Here is a tiny trained network, its code and every weight. The questions are about switching its units off for an input and a target symbol, where a switched-off unit gives its printed mean instead of its output.

import numpy as np


def w(rows, s, z=0):
    codes = np.array(rows[::2]) - 128.0
    scale = np.full(codes.shape[1], s)
    scale[-1] = z or s
    return codes * scale


def norm(h):
    return h / np.sqrt((h * h).mean(-1, keepdims=True) + 1e-5)


def f(y):
    return np.maximum(y, 0)


def softmax(a):
    e = np.exp(a - a.max(-1, keepdims=True))
    return e / e.sum(-1, keepdims=True)


def log_softmax(a):
    a = a - a.max(-1, keepdims=True)
    return a - np.log(np.exp(a).sum(-1, keepdims=True))


def net(x, mask):
    ids = ['ΔΣβμξτ'.index(c) for c in x.split()]
    T = len(ids)
    res = E[ids] + P[:T]
    r = norm(res)
    for j in range(3):
        rows = slice(3 * j, 3 * j + 3)
        q, k, v = (r @ M[0][rows].T for M in (Q, K, V))
        z = softmax(np.where(np.tri(T) > 0, q @ k.T / 3**0.5, -1e9)) @ v
        o = O[0][rows]
        res = res + np.where(mask[j], z, o[:, -1]) @ o[:, :-1]
    y = f(norm(res) @ A[0][:, :-1].T + A[0][:, -1])
    res = res + np.where(mask[3:15], y, B[0][:, -1]) @ B[0][:, :-1]
    return log_softmax(norm(res)[-1] @ U[:, :-1].T + U[:, -1])


Q, K, V, O, A, B = {}, {}, {}, {}, {}, {}
E = w([
[96,94,162,102,53],'Δ',
[92,189,122,151,109],'Σ',
[118,122,11,136,163],'β',
[171,115,139,91,154],'μ',
[160,163,125,159,61],'ξ',
[85,46,173,166,106],'τ',
],0.012)
P = w([
[148,82,239,253,146],'0',
[82,153,222,154,136],'1',
[147,131,160,166,118],'2',
[108,145,185,119,136],'3',
[162,149,111,138,109],'4',
[124,147,112,85,110],'5',
[188,173,68,79,108],'6',
[139,160,60,38,98],'7',
],0.0052)
Q[0] = w([
[149,155,252,90,111],'h1',
[174,49,109,30,103],'h1',
[140,237,49,103,99],'h1',
[145,57,176,40,56],'h2',
[50,169,111,73,200],'h2',
[125,231,131,91,89],'h2',
[62,95,214,103,88],'h3',
[69,107,123,186,159],'h3',
[133,45,95,118,116],'h3',
],0.024)
K[0] = w([
[175,131,246,94,151],'h1',
[118,4,131,54,170],'h1',
[183,187,59,71,86],'h1',
[49,136,93,131,33],'h2',
[142,166,119,34,160],'h2',
[189,190,119,125,99],'h2',
[171,146,197,69,161],'h3',
[149,94,180,172,195],'h3',
[171,78,105,100,116],'h3',
],0.024)
V[0] = w([
[110,251,161,203,134],'h1',
[63,123,100,153,195],'h1',
[72,179,86,19,193],'h1',
[75,119,81,142,107],'h2',
[120,107,155,153,231],'h2',
[157,58,174,244,102],'h2',
[170,146,87,26,97],'h3',
[48,96,169,59,138],'h3',
[116,223,147,82,96],'h3',
],0.018)
O[0] = w([
[168,83,129,166,38,173],'h1',
[75,96,81,125,93,40],'h1',
[132,176,6,139,149,93],'h1',
[99,112,151,98,99,71],'h2',
[77,97,101,153,190,81],'h2',
[50,229,120,130,134,254],'h2',
[58,107,184,121,81,69],'h3',
[75,78,94,128,178,78],'h3',
[95,179,180,197,145,236],'h3',
],0.016,0.0095)
A[0] = w([
[203,124,115,164,72,92],'n1',
[178,107,31,147,191,128],'n2',
[64,140,43,154,59,167],'n3',
[64,124,86,173,182,161],'n4',
[177,112,87,84,119,138],'n5',
[92,95,233,104,42,97],'n6',
[124,53,129,247,176,81],'n7',
[78,104,106,211,40,2],'n8',
[221,112,106,112,166,94],'n9',
[173,108,133,90,52,108],'n10',
[152,70,141,135,211,97],'n11',
[137,196,193,125,112,147],'n12',
],0.015,0.0051)
B[0] = w([
[112,175,172,129,169,184],'n1',
[102,184,101,126,58,174],'n2',
[196,63,133,136,144,172],'n3',
[164,145,184,77,127,186],'n4',
[140,110,153,101,162,141],'n5',
[103,150,22,171,98,197],'n6',
[169,122,53,201,121,168],'n7',
[157,89,142,139,252,163],'n8',
[156,152,146,146,199,149],'n9',
[129,123,134,46,145,159],'n10',
[111,176,101,106,102,146],'n11',
[122,35,130,105,135,251],'n12',
],0.03,0.012)
U = w([
[195,54,58,64,76,10],'Δ',
[191,136,207,137,19,4],'Σ',
[149,254,50,149,85,96],'β',
[61,76,88,131,107,213],'μ',
[99,185,182,86,194,166],'ξ',
[168,61,119,216,169,199],'τ',
],0.0084,0.0017)

Each question gives the input, a string of symbols that net reads in full, and the target symbol t.
The units are the heads (3 rows each of Q, K, V and O) and the neurons (one row each of A and B). Each row of codes is followed by its name. A weight is (code - 128) times the scale printed after its matrix; where a second scale follows, it is the last column's (O, A, B and U).
mask holds one flag per unit, heads first, then neurons. A switched-off unit (its flag False) gives its mean, the last column of its rows in O or B, instead of its output. The means were averaged over made-up inputs and are rounded, as every weight is.
A unit's drop is (log p(t) with every unit on - log p(t) with that unit switched off) / (log p(t) with every unit on - log p(t) with every unit switched off).
most important unit: the unit with the biggest drop
top k neurons: the k neurons with the biggest drops, biggest first
which heads matter: for each layer, one digit per head in row order, 1 if its drop is at least 0.15 and else 0, layers parted by /
drop when u is switched off: that unit's drop, to one decimal
input Σ ξ τ ξ τ μ Σ Δ, target Δ: which heads matter -> 011
input μ Δ Δ μ Σ β τ, target ξ: which heads matter -> 110
input μ β μ Δ, target Δ: which heads matter -> 010
input μ τ τ, target μ: most important unit -> h1
input Σ μ μ Σ μ μ μ Σ, target τ: which heads matter -> 001
input μ ξ μ, target Σ: top 2 neurons -> [n12, n8]
input Σ μ β μ, target Δ: which heads matter -> 011
input μ μ β, target Δ: which heads matter -> 101
input μ β μ, target Δ: which heads matter -> 101
input Δ ξ Σ ξ Σ, target Σ: which heads matter -> 011
input τ μ μ, target β: top 2 neurons -> [n2, n12]
input μ ξ μ Σ β, target Δ: top 3 neurons -> [n3, n1, n6]
input τ β μ μ μ ξ μ, target Σ: which heads matter -> 011
input μ μ μ Σ, target τ: which heads matter -> 100
input β Σ ξ Σ, target Σ: which heads matter -> 110
input μ Δ μ, target μ: most important unit -> h1
input ξ Σ τ Σ Σ Δ, target μ: drop when h3 is switched off -> 0.2
input μ μ Σ ξ, target Σ: drop when n1 is switched off -> 0.0
input ξ τ μ, target ξ: drop when n3 is switched off -> 0.1
input Σ μ μ, target β: most important unit -> h3
input Σ Σ μ μ τ, target μ: drop when n6 is switched off -> 0.2
